Each row has a name. Each piece below is followed by the name of the row it came from, unless a question asks for something else. Each question is about the rows just above it.

[ 18 -18 -38   8 -17  17] = vagab
[-18  19  17 -17 -38   8] = Teki
[ 15  39  53 -16 -12 -33] = gevo
[ -2 -22 -21 -11   0  -1] = nuv
[ 6 23 -3  7 -2 -2] = Tam
[ 23  -4 -10   7  -2   6] = tiri
Put [ 17  19 -17 -38   8 -18] back in order: which row is it? : Teki
The next entry after [ -2 -22 -21 -11]: : [0]
Which row holds these entries in another order? [ 23   6 -10   7  -4  -2] : tiri
What is the next entry after [ 19  17 -17]? : [-38]
Which value appears more than once in Tam? : [-2]

[ 13  29   0 -22 -16  -5  -6   6  18   5   2  14  19 -10 -18  26 -15 -32] = Kigen
[ 11  12  17 -23 -11  -5 -10  -1  26  12  20 -19   8  -4  13  30 -10 -32] = nuv
[ 10 -17   0  30 -12   4   6 -22 -13  18   7 -28   0   6   6 -14  12 -32] = vagab
[ 10 -17   0  30 -12   4   6 -22 -13  18   7 -28   0   6   6 -20 -17 -32] = Dinab
[  6   1 -12  34 -17  -2  12 -17 -14   9 -17   4   8  -4 -26 -23 -23 -32] = gevo
[-14 -16 -16  33   9 -12 -14   2  -5   2 -22 -17   3 -21 -25 -32  11  12] = Tam
[ 15  24  19 -23  -5  -5   6 -16   9  10  -5  23  16  11 -15  -5 -22 -32] = Teki
[  7   3 -15  10 -16   9  -2  12  23  19 -11  15  12  -3 -20  30 -23 -32] = pano
[-16   2 -11  33 -17   2  12 -14 -14   9 -16   3  11  -5 -22 -25 -21 -32] = tiri
[-11  33 -17   2  12 -14 -14   9 -16   3  11  -5 -22 -25 -21 -32 -16   2] is which row reordered? : tiri
Which value appears more than once in Teki? : [-5]
The next entry after [ -5   6 -16]: : [9]

[-17   6  -2 -20   9   2   5  -5  -2 -25   6 -22   4  33 -25   5  21   4
 -13  -8  -7   0  19  30 -13   5  -2 -11 -20  -2 -26  -5  -3 -25  14 -26
  -6] : Teki
[ 31  11   3  13   0 -19  -9  -5   0   1  19  -8   3  -7 -22   9  21  24
  -4   7 -10 -17  -6   4  21 -19  -5 -10 -29  41   6   4 -16   1  -8 -11
  -7] : gevo
[ -4   6   0   4 -29  -6  21 -10  13  19  -5   0 -19   4 -17 -19  -8  -9
 -16  41 -11 -22  -7  -8   1   3  -5   1  -7  21  31  11   9   2   7 -10
  24] : mesi
[ -6 -16  -1  10 -17  -6  20  -3  17  13   6 -24 -24  13 -40 -10   9 -13
 -21  21 -17 -21   9   7  -3  -1   6   1 -22   6  16  23  21 -30  10 -11
  23] : Tam
[ 31   3   0  -7 -10  24   7   1 -10 -11   0 -17  -5   3  19  21 -16  -8
   1   9  -5  21 -29 -19 -22  -9   4  -7   4  -6 -19  13  -3  41  -8   6
  11] : Nafo
[ 15  25   1   0  -7   9  20  12   2  20   0   2   0   3   3   8  -9  12
 -14   5   3  -1  -2 -15 -23  -2  -9 -16 -17  31   2 -23 -27  22   2  -4
 -16] : Mikad
[-10 -22  -4  -1   5  -5  -9  -3  -6 -21   7 -15 -10   4 -12  -4  26  -5
  -1  -4  -8   3  -1  23   9  14  14   2  11 -30 -15  23  29 -25  10  -3
  20] : pano
[ 20  28  18  -3 -29  12   9  -5 -11   3  -6  21   2  -8  12  -9 -19   8
   4  15  -1  -8 -26 -22  -1  19 -19  12   5   6  13  12  -8  25  -2  -7
   2] : Dinab
[ -6  24  -5 -19 -29 -10   0   9  -7  31  -8  11  19  21   1   4   4  41
   6   2 -19  -5 -22   0  -9   1 -10  -4  -8  -7 -16  13   3 -17 -11  21
   7] is which row reordered? : mesi
Which row holds these entries in another order? [-29 -22 -19 -19 -17 -16 -11 -10 -10  -9  -8  -8  -7  -7  -6  -5  -5  -4
   0   0   1   1   3   3   4   4   6   7   9  11  13  19  21  21  24  31
  41] : gevo
The row with [ 15  25   1   0  -7   9  20  12   2  20   0   2   0   3   3   8  -9  12
 -14   5   3  -1  -2 -15 -23  -2  -9 -16 -17  31   2 -23 -27  22   2  -4
 -16] is : Mikad

